Below are the code and all the weights of a small trained network. Each question names an input and a class and asks about switching units off, where a switched-off unit gives its printed mean instead of its output.

import numpy as np


def w(rows, s, z=0):
    codes = np.array(rows[::2]) - 128.0
    scale = np.full(codes.shape[1], s)
    scale[-1] = z or s
    return codes * scale


def f(y):
    return np.maximum(y, 0)


def log_softmax(a):
    a = a - a.max(-1, keepdims=True)
    return a - np.log(np.exp(a).sum(-1, keepdims=True))


def net(x, mask):
    res = np.array(x, float).reshape(1, 8) / 4 @ E
    y = f(res @ A[0][:, :-1].T + A[0][:, -1])
    res = res + np.where(mask, y, B[0][:, -1]) @ B[0][:, :-1]
    return log_softmax(res[-1] @ U[:, :-1].T + U[:, -1])


A, B = {}, {}
E = w([
[133,149,112,189,193,88,242],'x0',
[175,146,163,2,108,131,174],'x1',
[172,45,155,113,158,38,120],'x2',
[14,157,169,93,81,77,171],'x3',
[124,52,134,148,70,162,166],'x4',
[81,72,74,159,173,90,75],'x5',
[75,90,18,78,162,150,154],'x6',
[133,147,140,131,145,103,142],'x7',
],0.0086)
A[0] = w([
[6,138,153,120,103,128,210,6],'n1',
[141,215,105,162,194,140,241,48],'n2',
[56,83,25,140,205,109,109,146],'n3',
[182,38,127,98,174,95,212,56],'n4',
[163,156,226,130,155,94,63,111],'n5',
[121,46,112,238,150,117,111,57],'n6',
],0.017,0.002)
B[0] = w([
[32,165,156,110,30,110,199,208],'n1',
[199,235,128,182,175,164,188,208],'n2',
[47,151,59,79,232,131,86,248],'n3',
[203,23,126,78,143,97,210,217],'n4',
[191,158,166,105,90,51,22,198],'n5',
[75,37,147,255,107,170,113,213],'n6',
],0.014,0.018)
U = w([
[171,63,116,75,152,95,179,116],'0',
[171,142,123,63,68,254,69,252],'1',
[156,208,122,166,170,141,179,105],'2',
[68,141,57,96,199,122,100,124],'3',
[98,100,121,218,153,139,104,128],'4',
[55,174,140,97,78,97,170,161],'5',
[149,151,176,120,108,48,72,70],'6',
],0.0095,0.0028)

Each question gives the input, the list of numbers given to net, and the class t.
The units are the neurons (one row each of A and B). Each row of codes is followed by its name. A weight is (code - 128) times the scale printed after its matrix; where a second scale follows, it is the last column's (A, B and U).
mask holds one flag per neuron, in row order. A switched-off neuron (its flag False) gives its mean, the last column of its row in B, instead of its output. The means were averaged over made-up inputs and are rounded, as every weight is.
A unit's drop is (log p(t) with every unit on - log p(t) with that unit switched off) / (log p(t) with every unit on - log p(t) with every unit switched off).
k most important neurons: the k neurons with the biggest drops, biggest first
drop of u: that unit's drop, to one decimal
input [-8,-1,2,7,6,8,-5,4], class 6: 3 most important neurons -> n5, n3, n2
input [-4,-1,-7,0,0,1,-1,6], class 1: 4 most important neurons -> n3, n1, n6, n2
input [-2,-4,-2,-8,6,-7,-7,-2], class 6: 3 most important neurons -> n5, n3, n2
input [6,-1,-2,4,-1,-2,5,-5], class 2: 2 most important neurons -> n2, n5
input [5,3,4,8,-4,-8,-8,4], class 6: most important neuron -> n5
input [2,8,-7,-2,-1,5,3,-6], class 2: 2 most important neurons -> n2, n3
input [-4,0,5,0,-3,-3,1,-8], class 6: 2 most important neurons -> n3, n4
input [-2,-3,2,6,-2,3,-1,-3], class 5: drop of n1 -> 1.2
input [3,-6,-6,1,1,-7,8,-4], class 2: drop of n1 -> 0.0
input [5,-5,-4,1,8,-3,2,6], class 2: drop of n2 -> 6.1
